m =
[[111 110 130 145]
 [107 128 125 123]
 [123 128 128 125]
 [105 119 127 127]
 [133 132 131 139]]
m[0][0]	111
m[4][3]	139
m[1][2]	125
m[1][1]	128
m[0]	[111, 110, 130, 145]
m[2][2]	128
m[0][1]	110
m[2][1]	128

A =
[[134, 129, 133, 125, 123, 132, 121, 112, 128, 136, 115, 131, 130, 124],
 [136, 130, 136, 124, 124, 133, 123, 110, 128, 134, 116, 132, 130, 124],
 [137, 128, 128, 130, 131, 143, 112, 148, 122, 126, 126, 119, 119, 123],
 [134, 129, 134, 125, 123, 132, 121, 111, 128, 137, 114, 131, 130, 124],
 [137, 131, 136, 123, 123, 135, 125, 111, 128, 132, 116, 133, 130, 123],
 [149, 134, 131, 126, 127, 139, 137, 115, 126, 125, 129, 148, 134, 124],
 [137, 128, 128, 130, 131, 142, 112, 148, 122, 126, 126, 119, 119, 123],
 [135, 127, 132, 129, 135, 142, 108, 147, 124, 125, 126, 120, 122, 122]]
A[-8, -14]: 134
A[:, -14]: [134, 136, 137, 134, 137, 149, 137, 135]
A[2, -13]: 128
A[:, 3]: [125, 124, 130, 125, 123, 126, 130, 129]
A[-1, -1]: 122
A[-2, -6]: 122
A[-4, -1]: 123
A[6]: [137, 128, 128, 130, 131, 142, 112, 148, 122, 126, 126, 119, 119, 123]
A[2, -12]: 128
A[-3, 5]: 139
A[7, 12]: 122
A[-1, -9]: 142
A[-8, -8]: 121
A[2]: [137, 128, 128, 130, 131, 143, 112, 148, 122, 126, 126, 119, 119, 123]
A[:, -6]: [128, 128, 122, 128, 128, 126, 122, 124]
A[7]: [135, 127, 132, 129, 135, 142, 108, 147, 124, 125, 126, 120, 122, 122]
A[-8]: [134, 129, 133, 125, 123, 132, 121, 112, 128, 136, 115, 131, 130, 124]
A[:, -5]: [136, 134, 126, 137, 132, 125, 126, 125]
A[7, -11]: 129
A[-7, -13]: 130
A[6, -14]: 137
A[-5, 11]: 131
A[:, -12]: [133, 136, 128, 134, 136, 131, 128, 132]
A[-4]: [137, 131, 136, 123, 123, 135, 125, 111, 128, 132, 116, 133, 130, 123]
A[-1, -4]: 126
A[1, -6]: 128
A[-3, 4]: 127
A[0, 8]: 128
A[-7, -9]: 133
A[3]: [134, 129, 134, 125, 123, 132, 121, 111, 128, 137, 114, 131, 130, 124]
A[-4, -3]: 133
A[-8, -4]: 115
A[6, -12]: 128
A[7, -8]: 108

M =
[[123 122 127 130 138 110 125 150 137]
 [136 128 129 128 126 121 128 127 136]
 [117 121 127 133 142 109 124 155 134]
 [123 127 129 131 128 131 128 127 123]
 [124 122 127 131 138 109 125 150 138]
 [130 123 128 132 133 107 126 146 140]]
M[0,0]: 123
M[2,-7]: 127
M[5]: [130, 123, 128, 132, 133, 107, 126, 146, 140]
M[2,-2]: 155
M[-2,-3]: 125
M[-5,-7]: 129
M[3,8]: 123
M[2,4]: 142
M[-6,2]: 127
M[-3,7]: 127
M[1,-6]: 128
M[2,8]: 134
M[-1,-8]: 123
M[5,3]: 132
M[-2]: [124, 122, 127, 131, 138, 109, 125, 150, 138]
M[0,1]: 122
M[3]: [123, 127, 129, 131, 128, 131, 128, 127, 123]
M[3,5]: 131
M[-3,4]: 128

x = [152 155 136 115 113 111 105 125 142]
x[-9] -> 152
x[-4] -> 111
x[-1] -> 142

grid =
127  128  120  143  138  121  126  135  129  135  144  134  132
113  122  134  123  122  131  128  122  125  136  105  138  127
134  140  121  124  133  129  133  122  135  126  137  122  126
117  122  137  131  119  133  128  123  128  124  132  130  131
120  134  133  137  133  121  126  138  119  136  113  136  135
123  129  143  125  123  130  127  136  119  125  131  129  137
144  126  129  122  130  122  130  131  128  124  134  122  127
113  127  135  131  126  124  124  131  121  137  130  139  132
114  133  140  130  120  125  121  128  124  132  132  134  130
grid[0, 0]: 127
grid[0, -5]: 129
grid[:, 11]: [134, 138, 122, 130, 136, 129, 122, 139, 134]
grid[:, 3]: [143, 123, 124, 131, 137, 125, 122, 131, 130]
grid[5, -7]: 127
grid[5, 4]: 123
grid[7]: [113, 127, 135, 131, 126, 124, 124, 131, 121, 137, 130, 139, 132]
grid[:, -4]: [135, 136, 126, 124, 136, 125, 124, 137, 132]
grid[-8, 4]: 122
grid[-3]: [144, 126, 129, 122, 130, 122, 130, 131, 128, 124, 134, 122, 127]
grid[-7, -10]: 124
grid[:, 12]: [132, 127, 126, 131, 135, 137, 127, 132, 130]
grid[1, -10]: 123
grid[:, 5]: [121, 131, 129, 133, 121, 130, 122, 124, 125]
grid[1, -3]: 105
grid[1, -11]: 134
grid[-2, -2]: 139
grid[-7]: [134, 140, 121, 124, 133, 129, 133, 122, 135, 126, 137, 122, 126]
grid[:, -9]: [138, 122, 133, 119, 133, 123, 130, 126, 120]
grid[7, -4]: 137
grid[-3, -10]: 122
grid[-9, 10]: 144
grid[6, -13]: 144
grid[-4, 11]: 129
grid[7, -3]: 130
grid[-7, 6]: 133
grid[8, -13]: 114
grid[4, 3]: 137
grid[-1, 12]: 130
grid[-9]: [127, 128, 120, 143, 138, 121, 126, 135, 129, 135, 144, 134, 132]
grid[4]: [120, 134, 133, 137, 133, 121, 126, 138, 119, 136, 113, 136, 135]
grid[-7, -8]: 129
grid[-5, 11]: 136
grid[:, -7]: [126, 128, 133, 128, 126, 127, 130, 124, 121]
grid[-3, 8]: 128

a =
[[129 124 123 129 126 122 129 114 125 127 136 131 130 124]
 [130 126 132 112 126 131 136 118 125 124 118 139 121 120]
 [131 117 120 133 134 130 133 124 114 128 143 128 124 129]
 [124 127 123 128 138 123 130 122 128 129 138 124 131 114]
 [126 123 135 127 137 124 126 128 126 132 127 138 126 134]
 [127 116 122 133 129 120 131 112 138 126 125 133 126 128]
 [125 135 130 136 128 128 135 125 127 130 122 132 119 118]
 [125 121 125 106 127 128 127 131 130 128 132 126 128 128]
 [129 120 132 141 123 127 135 126 125 132 106 116 130 134]
 [133 137 125 116 120 131 130 135 122 128 131 124 124 131]
 [127 127 118 148 137 130 136 125 128 132 117 121 121 135]
 [129 124 123 130 131 120 138 126 122 127 118 130 130 125]
 [123 136 128 120 134 130 130 128 123 129 125 138 131 126]
 [120 141 131 140 126 131 132 131 128 129 128 128 126 133]]
a[0, 0] -> 129
a[0] -> [129, 124, 123, 129, 126, 122, 129, 114, 125, 127, 136, 131, 130, 124]
a[:, -12] -> [123, 132, 120, 123, 135, 122, 130, 125, 132, 125, 118, 123, 128, 131]
a[-9, -9] -> 120
a[-5, 10] -> 131
a[4, 4] -> 137
a[6] -> [125, 135, 130, 136, 128, 128, 135, 125, 127, 130, 122, 132, 119, 118]
a[-4, 4] -> 137
a[:, -1] -> [124, 120, 129, 114, 134, 128, 118, 128, 134, 131, 135, 125, 126, 133]
a[8] -> [129, 120, 132, 141, 123, 127, 135, 126, 125, 132, 106, 116, 130, 134]
a[12, -5] -> 129
a[-1, 4] -> 126
a[-9] -> [127, 116, 122, 133, 129, 120, 131, 112, 138, 126, 125, 133, 126, 128]
a[:, 4] -> [126, 126, 134, 138, 137, 129, 128, 127, 123, 120, 137, 131, 134, 126]
a[-2] -> [123, 136, 128, 120, 134, 130, 130, 128, 123, 129, 125, 138, 131, 126]
a[3, 0] -> 124
a[4] -> [126, 123, 135, 127, 137, 124, 126, 128, 126, 132, 127, 138, 126, 134]
a[-11, -8] -> 130
a[:, -8] -> [129, 136, 133, 130, 126, 131, 135, 127, 135, 130, 136, 138, 130, 132]
a[11, 12] -> 130
a[-12, -7] -> 124
a[7, -9] -> 128
a[1, -14] -> 130
a[-11, 1] -> 127
a[-5, 6] -> 130
a[7, -13] -> 121
a[2] -> [131, 117, 120, 133, 134, 130, 133, 124, 114, 128, 143, 128, 124, 129]
a[0, 12] -> 130
a[-5, 8] -> 122
a[:, -13] -> [124, 126, 117, 127, 123, 116, 135, 121, 120, 137, 127, 124, 136, 141]
a[6, -4] -> 122
a[7, 0] -> 125
a[8, -12] -> 132
a[12, -6] -> 123
a[13] -> [120, 141, 131, 140, 126, 131, 132, 131, 128, 129, 128, 128, 126, 133]

W =
132  133  127  110  121  132  129  134  136  125  124  120
123  128  135  112  123  111  131  138  127  115  125  138
135  136  131  118  120  133  129  138  134  123  128  115
132  131  129  139  121  134  111  130  127  118  131  140
134  123  129  131  131  133  125  125  126  122  127  123
121  133  132  125  139  113  120  140  121  119  131  152
Indices start at 0.
(0, 0): 132
(4, 6): 125
(2, 0): 135
(1, 5): 111
(2, 11): 115
(3, 2): 129
(3, 4): 121
(0, 7): 134
(1, 1): 128
(1, 0): 123
(0, 1): 133
(3, 8): 127
(2, 9): 123
(1, 8): 127
(0, 9): 125
(5, 10): 131
(0, 5): 132
(2, 4): 120
(4, 7): 125
(5, 7): 140
(4, 8): 126
(1, 3): 112
(4, 5): 133
